Here is a tiny trained network, its code and every weight. The questions are about switching its units off for an input and a target symbol, where a switched-off unit gives its printed mean instead of its output.

import numpy as np


def w(rows, s, z=0):
    codes = np.array(rows[::2]) - 128.0
    scale = np.full(codes.shape[1], s)
    scale[-1] = z or s
    return codes * scale


def f(y):
    return y / 2 * (1 + np.tanh(0.7978845608 * (y + 0.044715 * y**3)))


def softmax(a):
    e = np.exp(a - a.max(-1, keepdims=True))
    return e / e.sum(-1, keepdims=True)


def log_softmax(a):
    a = a - a.max(-1, keepdims=True)
    return a - np.log(np.exp(a).sum(-1, keepdims=True))


def net(x, mask):
    ids = ['ΘΣΩαβζξτ'.index(c) for c in x.split()]
    T = len(ids)
    res = E[ids] + P[:T]
    r = res
    for j in range(2):
        rows = slice(2 * j, 2 * j + 2)
        q, k, v = (r @ M[0][rows].T for M in (Q, K, V))
        z = softmax(np.where(np.tri(T) > 0, q @ k.T / 2**0.5, -1e9)) @ v
        o = O[0][rows]
        res = res + np.where(mask[j], z, o[:, -1]) @ o[:, :-1]
    y = f(res @ A[0][:, :-1].T + A[0][:, -1])
    res = res + np.where(mask[2:14], y, B[0][:, -1]) @ B[0][:, :-1]
    return log_softmax(res[-1] @ U[:, :-1].T + U[:, -1])


Q, K, V, O, A, B = {}, {}, {}, {}, {}, {}
E = w([
[136,122,214,139,153],'Θ',
[148,90,80,72,174],'Σ',
[89,247,94,179,104],'Ω',
[153,160,178,105,247],'α',
[71,131,134,93,136],'β',
[182,145,127,71,93],'ζ',
[143,124,72,207,124],'ξ',
[109,124,110,157,250],'τ',
],0.017)
P = w([
[143,145,111,1,103],'0',
[114,180,114,23,138],'1',
[125,186,139,54,123],'2',
[136,187,145,82,126],'3',
[133,185,150,103,141],'4',
[130,180,156,106,131],'5',
[118,164,161,125,148],'6',
[133,149,155,107,138],'7',
[144,142,155,108,134],'8',
],0.0075)
Q[0] = w([
[135,141,113,192,108],'h0',
[16,140,97,196,19],'h0',
[80,102,94,254,52],'h1',
[133,116,92,248,59],'h1',
],0.0075)
K[0] = w([
[160,143,121,99,84],'h0',
[178,102,77,84,108],'h0',
[147,48,125,65,131],'h1',
[175,2,144,83,181],'h1',
],0.0096)
V[0] = w([
[104,200,194,59,72],'h0',
[224,45,61,14,77],'h0',
[1,135,64,116,151],'h1',
[78,214,104,161,96],'h1',
],0.0065)
O[0] = w([
[15,85,185,23,54,172],'h0',
[120,67,52,66,87,150],'h0',
[84,221,54,159,190,251],'h1',
[52,96,58,217,3,166],'h1',
],0.0071,0.0021)
A[0] = w([
[114,34,35,79,96,141],'n0',
[49,109,222,141,80,125],'n1',
[160,116,142,63,201,128],'n2',
[41,60,88,213,176,196],'n3',
[116,73,204,122,114,185],'n4',
[161,161,187,56,202,103],'n5',
[150,130,254,226,140,178],'n6',
[121,154,173,57,104,132],'n7',
[58,188,143,110,88,254],'n8',
[100,95,99,97,11,180],'n9',
[190,142,203,52,165,130],'n10',
[193,136,1,161,135,192],'n11',
],0.0077,0.0051)
B[0] = w([
[215,125,119,124,100,219],'n0',
[152,119,99,160,214,146],'n1',
[135,144,158,84,175,254],'n2',
[167,140,118,153,102,199],'n3',
[62,83,64,135,114,151],'n4',
[75,116,218,104,203,255],'n5',
[99,2,84,87,60,185],'n6',
[142,107,128,127,46,183],'n7',
[104,127,45,83,68,237],'n8',
[179,167,137,230,111,186],'n9',
[140,110,199,71,74,238],'n10',
[139,48,82,199,188,233],'n11',
],0.0071,0.0055)
U = w([
[176,91,64,37,210,158],'Θ',
[116,148,122,155,127,3],'Σ',
[168,38,38,235,123,158],'Ω',
[242,192,204,138,104,223],'α',
[100,199,254,102,170,31],'β',
[119,241,164,165,243,184],'ζ',
[5,143,12,98,125,219],'ξ',
[41,16,153,103,127,79],'τ',
],0.0063,0.0056)

Each question gives the input, a string of symbols that net reads in full, and the target symbol t.
The units are the heads (2 rows each of Q, K, V and O) and the neurons (one row each of A and B). Each row of codes is followed by its name. A weight is (code - 128) times the scale printed after its matrix; where a second scale follows, it is the last column's (O, A, B and U).
mask holds one flag per unit, heads first, then neurons. A switched-off unit (its flag False) gives its mean, the last column of its rows in O or B, instead of its output. The means were averaged over made-up inputs and are rounded, as every weight is.
A unit's drop is (log p(t) with every unit on - log p(t) with that unit switched off) / (log p(t) with every unit on - log p(t) with every unit switched off).
The circuit of an input: a set's keep is (log p(t) with only the set's units on - log p(t) with every unit switched off) / (log p(t) with every unit on - log p(t) with every unit switched off). Starting from the 12 units with the biggest drops (on a tie, the unit counted first), units are removed one at a time, each time the one whose removal leaves the highest keep (on an exact tie, the one counted first), for as long as the keep stays at least 0.8.
units of the circuit, in order: the units of the circuit, biggest drop first
unit that matters most: the unit with the biggest drop
top k neurons: the k neurons with the biggest drops, biggest first
which heads matter: for each layer, one digit per head in row order, 1 if its drop is at least 0.15 and else 0, layers parted by /
drop of u: that unit's drop, to one decimal
input Σ ζ Σ Σ Θ, target τ: which heads matter => 01
input Σ Σ ζ Σ Σ α, target β: which heads matter => 00
input Θ β τ τ Σ ζ Ω Σ Θ, target Ω: which heads matter => 01
input ξ Ω τ, target ξ: which heads matter => 01
input Σ ζ Σ τ Σ Σ τ Σ, target ζ: units of the circuit, in order => h0; n6; n8
input β Σ τ Σ β τ ζ Θ, target τ: unit that matters most => n6
input ζ β α ξ Θ Ω ζ τ, target ξ: which heads matter => 11
input Ω τ τ τ Θ, target ξ: which heads matter => 01
input τ Ω ζ τ, target Ω: units of the circuit, in order => h1; n3
input Σ Σ Σ Σ Σ τ Σ α, target β: top 2 neurons => n5; n10
input Σ Ω τ τ β α, target ξ: units of the circuit, in order => h1; n8
input Σ ζ τ τ Ω Σ Σ, target Ω: drop of n9 => 0.0
input Ω Σ α ζ, target ξ: drop of h0 => 0.3
input Ω ζ τ Θ τ Σ τ ζ, target Ω: unit that matters most => h1
input Σ Σ τ Ω τ, target Ω: drop of n3 => 0.2
input Σ Σ ξ Σ Ω α ζ, target ξ: drop of n0 => 0.1
